Below are the code and all the weights of a small trained network. Each question names an input and a target symbol and asks about switching units off, where a switched-off unit gives its printed mean instead of its output.

import numpy as np


def w(rows, s, z=0):
    codes = np.array(rows[::2]) - 128.0
    scale = np.full(codes.shape[1], s)
    scale[-1] = z or s
    return codes * scale


def f(y):
    return np.maximum(y, 0)


def softmax(a):
    e = np.exp(a - a.max(-1, keepdims=True))
    return e / e.sum(-1, keepdims=True)


def log_softmax(a):
    a = a - a.max(-1, keepdims=True)
    return a - np.log(np.exp(a).sum(-1, keepdims=True))


def net(x, mask):
    ids = ['γδεηπστ'.index(c) for c in x.split()]
    T = len(ids)
    res = E[ids] + P[:T]
    r = res
    for j in range(2):
        rows = slice(2 * j, 2 * j + 2)
        q, k, v = (r @ M[0][rows].T for M in (Q, K, V))
        z = softmax(np.where(np.tri(T) > 0, q @ k.T / 2**0.5, -1e9)) @ v
        o = O[0][rows]
        res = res + np.where(mask[j], z, o[:, -1]) @ o[:, :-1]
    y = f(res @ A[0][:, :-1].T + A[0][:, -1])
    res = res + np.where(mask[2:6], y, B[0][:, -1]) @ B[0][:, :-1]
    return log_softmax(res[-1] @ U[:, :-1].T + U[:, -1])


Q, K, V, O, A, B = {}, {}, {}, {}, {}, {}
E = w([
[80,66,169,149],'γ',
[8,110,217,138],'δ',
[138,204,67,225],'ε',
[172,163,86,177],'η',
[78,128,233,77],'π',
[111,238,64,254],'σ',
[51,241,143,206],'τ',
],0.0061)
P = w([
[145,129,146,123],'0',
[129,2,133,140],'1',
[176,97,165,128],'2',
[123,84,82,113],'3',
[138,173,164,100],'4',
[137,99,97,118],'5',
[134,140,170,156],'6',
[115,84,62,104],'7',
[180,132,151,104],'8',
[129,116,86,131],'9',
[128,149,169,157],'10',
[126,119,85,132],'11',
],0.021)
Q[0] = w([
[158,129,30,18],'head 0',
[191,44,164,247],'head 0',
[184,69,77,231],'head 1',
[27,126,163,220],'head 1',
],0.015)
K[0] = w([
[191,137,231,206],'head 0',
[83,220,52,7],'head 0',
[215,207,17,191],'head 1',
[29,135,161,244],'head 1',
],0.015)
V[0] = w([
[151,96,163,2],'head 0',
[16,146,166,140],'head 0',
[131,136,111,92],'head 1',
[137,118,81,168],'head 1',
],0.023)
O[0] = w([
[99,114,112,252,68],'head 0',
[31,171,208,128,207],'head 0',
[116,142,137,172,3],'head 1',
[124,84,159,103,134],'head 1',
],0.017,0.0033)
A[0] = w([
[175,195,170,107,2],'neuron 0',
[47,196,1,105,109],'neuron 1',
[59,85,40,59,208],'neuron 2',
[77,49,44,99,58],'neuron 3',
],0.014,0.0065)
B[0] = w([
[253,60,207,190,188],'neuron 0',
[236,162,51,68,173],'neuron 1',
[122,114,100,230,255],'neuron 2',
[73,143,223,71,190],'neuron 3',
],0.016,0.0098)
U = w([
[50,83,59,159,168],'γ',
[53,226,101,129,133],'δ',
[108,116,53,164,65],'ε',
[92,133,2,131,206],'η',
[80,138,54,221,126],'π',
[116,118,68,202,11],'σ',
[93,192,116,113,137],'τ',
],0.0096,0.011)

Each question gives the input, a string of symbols that net reads in full, and the target symbol t.
The units are the heads (2 rows each of Q, K, V and O) and the neurons (one row each of A and B). Each row of codes is followed by its name. A weight is (code - 128) times the scale printed after its matrix; where a second scale follows, it is the last column's (O, A, B and U).
mask holds one flag per unit, heads first, then neurons. A switched-off unit (its flag False) gives its mean, the last column of its rows in O or B, instead of its output. The means were averaged over made-up inputs and are rounded, as every weight is.
A unit's drop is (log p(t) with every unit on - log p(t) with that unit switched off) / (log p(t) with every unit on - log p(t) with every unit switched off).
The circuit of an input: a set's keep is (log p(t) with only the set's units on - log p(t) with every unit switched off) / (log p(t) with every unit on - log p(t) with every unit switched off). Starting from all 6 units, units are removed one at a time, each time the one whose removal leaves the highest keep (on an exact tie, the one counted first), for as long as the keep stays at least 0.8.
circuit, biggest first: the units of the circuit, biggest drop first
k most important neurons: the k neurons with the biggest drops, biggest first
heads that matter: for each layer, one digit per head in row order, 1 if its drop is at least 0.15 and else 0, layers parted by /
input τ π ε, target τ: most important neuron => [neuron 2]
input ε π ε γ δ π τ τ η σ, target γ: 2 most important neurons => [neuron 1; neuron 3]
input π π τ π τ τ, target η: heads that matter => 01
input τ π π σ τ, target π: heads that matter => 10
input σ π τ π τ τ δ σ π τ π, target σ: circuit, biggest first => [neuron 0; head 0; neuron 3]
input σ π η, target σ: 2 most important neurons => [neuron 0; neuron 3]
input τ τ π ε π π τ δ τ τ γ, target δ: circuit, biggest first => [neuron 2; head 0]
input τ τ τ σ δ ε π σ ε τ γ, target σ: circuit, biggest first => [head 0; neuron 0; neuron 2; neuron 3]
input δ τ γ ε, target γ: circuit, biggest first => [head 1; neuron 3; neuron 1]
input η γ σ, target η: circuit, biggest first => [head 0; neuron 0]
input π δ π ε, target γ: 2 most important neurons => [neuron 3; neuron 2]
input τ τ τ δ τ σ π, target δ: circuit, biggest first => [head 0; neuron 0]
input η π τ τ δ γ γ δ σ η τ, target δ: circuit, biggest first => [head 0; neuron 2]
input ε τ δ δ τ π τ, target δ: circuit, biggest first => [neuron 2; head 0]
input ε δ ε η τ σ π, target η: circuit, biggest first => [head 0]
input η γ γ τ τ σ τ π δ ε π, target π: 2 most important neurons => [neuron 3; neuron 1]
input γ γ π δ η τ τ τ τ τ δ δ, target η: 3 most important neurons => [neuron 1; neuron 0; neuron 3]
input π τ π η, target γ: 2 most important neurons => [neuron 3; neuron 2]
input δ σ τ τ π σ π τ γ σ η, target τ: 2 most important neurons => [neuron 2; neuron 0]
input τ η τ τ τ τ τ, target τ: circuit, biggest first => [neuron 2; head 0]
